Rows, each with its class:
[ -7  -9   2   0  -6 -17   3   8  -2 -14  -7  21   0   9   4  12  14   5
 -12  -2  22  15  20  14  -4  -7   0  -4   5   9   6  24  -8 -11  -1  -5
 -36   1   4  36 -47  -1   8  19  -3  -1  11 -38  15  12 -25   1   5]
A
[ -3 -12  -4   1  -4 -10  -5   8   6 -40   7  12   2 -14  10   3   5  -3
 -18   1  -7  -7  21   6   8   4  -3  -5   6   6   2  13 -18 -26   6  -5
 -19  -1  -1  35 -45   6   8  18 -12  -7  17 -20  10  11 -10   1  -1]
F
[  7 -14  -2  10   0 -10  -1   7   2 -26   4   9 -10 -18  11   5   3  -5
  -1  12   0 -18  64   3  11  -4  -2   2  -6  -1  -4  21 -20 -10   2   3
 -19   4   0  10  -4   9  -4  17 -12  -6   9 -21   3  13  -5  -1   6]
F
[  3 -18  -7 -14  -2 -17  -5   2  -9 -64   1  -7  -4 -36   8   1   1  -3
  -7 -19  -6 -11  40   6 -12   5  -7  -9  -4  -6  -3   2 -29  -4  16  -4
 -17 -12   3   4 -28  24   1   2 -21 -11   3 -29   4  12   7   5  -4]
F
[ -3  -8   6   5   4  -8  -6   6 -14 -23  -2  -6  -7 -17  11   5   2   2
   2 -27 -14   0  21   6  -7   0   1  -6   5   3   2   6 -25  -4  15   1
 -39  -4   5  19 -23  22   5  21 -24 -11   4 -16   8  21  -3   6  -2]
K
[ -3 -10   8  -3  -5 -22   0   9  -8 -30  -2  14  -1 -12  15  11  10  -2
 -14 -20  -5  -5  35  18  -6  -7  -8 -10   3   9 -10  17 -18 -12   8  -9
 -35  -3  33  -3 -24  28   2  18 -16 -10   6 -33   1  27 -16   3  -8]
K
[ -6 -10   8  -4  -2 -29  -8  12 -28 -20   9  22  -1 -18   7   2   6  -6
   4 -17  16   7  15   8   7   6  -9   4   2   3   1  13 -21 -11  -6  -1
  -6   4   0  18 -37  11  14  13 -19   7   4   4   6 -10 -17   6  -3]
K
[ -9  -9   3  10  -1 -36   1   2   1 -11   6  33   0   6  -8   1   7  -7
 -11   6  16  13  61  16  17   2  -4   5   1   9   5  21 -15 -19  -9 -12
 -31   4  -6  13 -27  -4   8  30  -9   2  12 -38  11  14 -21  -4   5]
A
[ -8  -4   7  -9  -3 -13   0   5  -2   3  12  14   8   2   4   2   7  -4
 -10  24  -3  41  34   1   3   3 -12  19  -5   2  -8  15 -20   2   2  -5
 -22   5  -1  -6 -34 -36   7   6   9   8  13 -45  14  -6  -1  10 -18]
K
[ -3  -4   0  -4  -8 -13  -2   9  -2 -21   5  15  -4 -15   1   3   0 -10
 -16   3  -1   4  57  16   9  -3  -6  -1  -2   9  -3  10 -20 -11   7  -7
 -20   1   4  -5 -27   9   6  21 -13  -5   6 -39   4  18  -8   1  -7]
F
[ -3 -22   3  22   9 -38  -1   2 -17 -18   3  11  -2 -40   8  -3   6  -5
  15 -31 -36 -18  72   9   9   6   1   4  -2  -1  -9   5 -38 -22  12  -9
 -79  -2   2  20  15  29  14   8 -21   3  15  -3   8  -1  16  -2  13]
S
[  9   5   5   5   0  -5  -3   8  -1  -7   1  14  -7  -3   9   8   1  -4
 -14   0  12 -10  26  27  12  -5  -8  -8  19   5  -3   3 -18 -10   6   7
 -19   6  -8 -15 -10  17   8  19 -17  -5   0 -27 -11  20  -8  -2 -12]
F
[ -1  -4   1  -5   1 -15  -2  10   1 -15  10  23   2  -7  13   3   9  -4
 -13  11   4  10  26   8  17  -2 -12   4  -4   2 -14  21 -17 -11   1  -3
 -14   6   1  10 -32  -3   6  16 -13  -7  12 -38   3   7  -9   6 -15]
K
[ 10 -10  -4  -7 -13 -23   0  10  12 -50   3  26   0   3   2  11   1 -10
 -24  11  27   9  70  15  14   4  -8  -5  -1   6  -3  17 -23  -8  -1  -9
  -1   3  -3  -6 -32   9   2  29 -17  -6   5 -55   6  26 -19   1  -7]
F
[  9 -11  -2   5  -7  -6  -4   3   8 -42   2   6   0 -11  15   6   5   8
 -18   4  16 -15  56   9   2  -1  -4  -8  -2   5 -10   7 -21 -15   8  -5
 -25   2   0   9 -19  16  -3  20 -15  -9  11 -33   5  28 -23   1  -6]
U
